Below are the code and all the weights of a small trained network. Each question names an input and a target symbol and asks about switching units off, where a switched-off unit gives its printed mean instead of its output.

import numpy as np


def w(rows, s, z=0):
    codes = np.array(rows[::2]) - 128.0
    scale = np.full(codes.shape[1], s)
    scale[-1] = z or s
    return codes * scale


def f(y):
    return np.maximum(y, 0)


def softmax(a):
    e = np.exp(a - a.max(-1, keepdims=True))
    return e / e.sum(-1, keepdims=True)


def log_softmax(a):
    a = a - a.max(-1, keepdims=True)
    return a - np.log(np.exp(a).sum(-1, keepdims=True))


def net(x, mask):
    ids = ['ΛΠΨΩαβγδεζημξτφ'.index(c) for c in x.split()]
    T = len(ids)
    res = E[ids] + P[:T]
    r = res
    for j in range(2):
        rows = slice(2 * j, 2 * j + 2)
        q, k, v = (r @ M[0][rows].T for M in (Q, K, V))
        z = softmax(np.where(np.tri(T) > 0, q @ k.T / 2**0.5, -1e9)) @ v
        o = O[0][rows]
        res = res + np.where(mask[j], z, o[:, -1]) @ o[:, :-1]
    y = f(res @ A[0][:, :-1].T + A[0][:, -1])
    res = res + np.where(mask[2:18], y, B[0][:, -1]) @ B[0][:, :-1]
    return log_softmax(res[-1] @ U[:, :-1].T + U[:, -1])


Q, K, V, O, A, B = {}, {}, {}, {}, {}, {}
E = w([
[123,112,154,133],'Λ',
[137,124,122,12],'Π',
[160,115,121,234],'Ψ',
[183,133,93,174],'Ω',
[2,191,47,78],'α',
[85,65,160,139],'β',
[225,167,54,179],'γ',
[200,160,88,231],'δ',
[119,89,149,190],'ε',
[78,81,167,27],'ζ',
[149,127,128,176],'η',
[168,158,123,143],'μ',
[195,160,70,116],'ξ',
[157,154,126,83],'τ',
[86,85,170,90],'φ',
],0.016)
P = w([
[119,177,235,140],'0',
[178,88,223,105],'1',
[159,50,88,98],'2',
[81,232,236,158],'3',
[64,165,53,136],'4',
[199,5,133,72],'5',
[77,16,82,157],'6',
],0.013)
Q[0] = w([
[177,123,208,132],'H1',
[71,214,134,134],'H1',
[206,114,206,124],'H2',
[73,255,157,127],'H2',
],0.018)
K[0] = w([
[140,204,228,144],'H1',
[246,11,158,112],'H1',
[117,219,247,163],'H2',
[230,31,165,118],'H2',
],0.013)
V[0] = w([
[41,10,85,186],'H1',
[104,39,128,206],'H1',
[239,191,62,253],'H2',
[66,106,240,238],'H2',
],0.014)
O[0] = w([
[80,53,100,169,19],'H1',
[59,103,131,178,62],'H1',
[41,204,86,96,2],'H2',
[68,140,151,254,192],'H2',
],0.018,0.0082)
A[0] = w([
[169,79,152,136,69],'N1',
[155,123,135,217,119],'N2',
[83,122,185,108,151],'N3',
[243,122,185,44,91],'N4',
[136,122,63,147,174],'N5',
[197,80,159,112,79],'N6',
[157,197,152,95,168],'N7',
[44,112,129,194,2],'N8',
[124,80,38,95,226],'N9',
[164,139,38,197,114],'N10',
[190,158,139,165,60],'N11',
[172,119,134,133,95],'N12',
[58,97,195,75,165],'N13',
[145,151,140,94,40],'N14',
[180,109,148,101,27],'N15',
[201,2,167,169,125],'N16',
],0.0087,0.017)
B[0] = w([
[81,196,104,91,176],'N1',
[127,81,162,82,179],'N2',
[163,160,111,147,143],'N3',
[68,33,56,177,246],'N4',
[150,150,194,114,139],'N5',
[67,191,126,186,199],'N6',
[237,61,81,143,179],'N7',
[153,32,58,16,159],'N8',
[187,180,212,222,160],'N9',
[104,134,160,101,141],'N10',
[92,107,93,112,157],'N11',
[109,157,129,149,160],'N12',
[148,179,161,175,145],'N13',
[37,108,100,136,143],'N14',
[46,186,102,209,164],'N15',
[125,185,134,2,254],'N16',
],0.0068,0.05)
U = w([
[169,86,206,219,209],'Λ',
[74,98,43,133,107],'Π',
[2,117,91,174,24],'Ψ',
[121,176,118,176,203],'Ω',
[129,101,114,138,166],'α',
[122,37,134,87,98],'β',
[148,195,86,84,46],'γ',
[56,199,53,146,4],'δ',
[71,44,135,189,123],'ε',
[60,126,97,57,143],'ζ',
[80,131,142,242,193],'η',
[209,165,144,163,177],'μ',
[178,107,73,71,128],'ξ',
[179,53,112,217,175],'τ',
[179,137,199,77,90],'φ',
],0.0073,0.013)

Each question gives the input, a string of symbols that net reads in full, and the target symbol t.
The units are the heads (2 rows each of Q, K, V and O) and the neurons (one row each of A and B). Each row of codes is followed by its name. A weight is (code - 128) times the scale printed after its matrix; where a second scale follows, it is the last column's (O, A, B and U).
mask holds one flag per unit, heads first, then neurons. A switched-off unit (its flag False) gives its mean, the last column of its rows in O or B, instead of its output. The means were averaged over made-up inputs and are rounded, as every weight is.
A unit's drop is (log p(t) with every unit on - log p(t) with that unit switched off) / (log p(t) with every unit on - log p(t) with every unit switched off).
The circuit of an input: a set's keep is (log p(t) with only the set's units on - log p(t) with every unit switched off) / (log p(t) with every unit on - log p(t) with every unit switched off). Starting from the 12 units with the biggest drops (on a tie, the unit counted first), units are removed one at a time, each time the one whose removal leaves the highest keep (on an exact tie, the one counted first), for as long as the keep stays at least 0.8.
units of the circuit, in order: the units of the circuit, biggest drop first
unit that matters most: the unit with the biggest drop
k most important neurons: the k neurons with the biggest drops, biggest first
which heads matter: for each layer, one digit per head in row order, 1 if its drop is at least 0.15 and else 0, layers parted by /
input γ ζ Π β ε, target Π: units of the circuit, in order : H2, N4, N15, N6
input φ ξ γ, target φ: units of the circuit, in order : N16, N4, H2, N2
input μ γ Π φ Ω ξ ξ, target Ω: most important neuron : N16
input τ ζ ξ ξ ε ζ ξ, target ε: 2 most important neurons : N16, N8
input ξ Λ ζ β γ γ η, target γ: units of the circuit, in order : H2, N4, N9
input φ μ Ω, target φ: units of the circuit, in order : N16, N4, H2, N2
input Λ φ μ δ Π η, target δ: which heads matter : 01
input ζ ε ζ γ ζ ζ, target γ: units of the circuit, in order : H2, H1, N4
input Ψ δ ξ Λ φ Ψ Π, target φ: which heads matter : 11
input τ τ τ Ω η τ, target Ω: which heads matter : 01
input ξ γ ζ φ τ ζ, target φ: units of the circuit, in order : N16, H2, N4
input Π τ ζ Π Π τ, target Π: 3 most important neurons : N4, N15, N6
input β μ ξ β β ξ, target β: 2 most important neurons : N8, N2
input φ ζ δ η Π φ, target η: units of the circuit, in order : N16, H2
input ξ ξ ζ, target ξ: units of the circuit, in order : H1, N7
input τ β ζ Λ Ω τ Ω, target Ω: 3 most important neurons : N16, N4, N9
input τ β ξ φ γ β ζ, target γ: which heads matter : 01
input ξ η Λ η τ τ, target η: unit that matters most : N16
input δ φ τ Π Π ζ δ, target Π: units of the circuit, in order : N4, H2, N15, N6
input Ψ β τ Π, target β: unit that matters most : H1
input δ ζ Π ξ η μ, target ξ: 2 most important neurons : N7, N6
input Ω ζ β, target Ω: which heads matter : 01
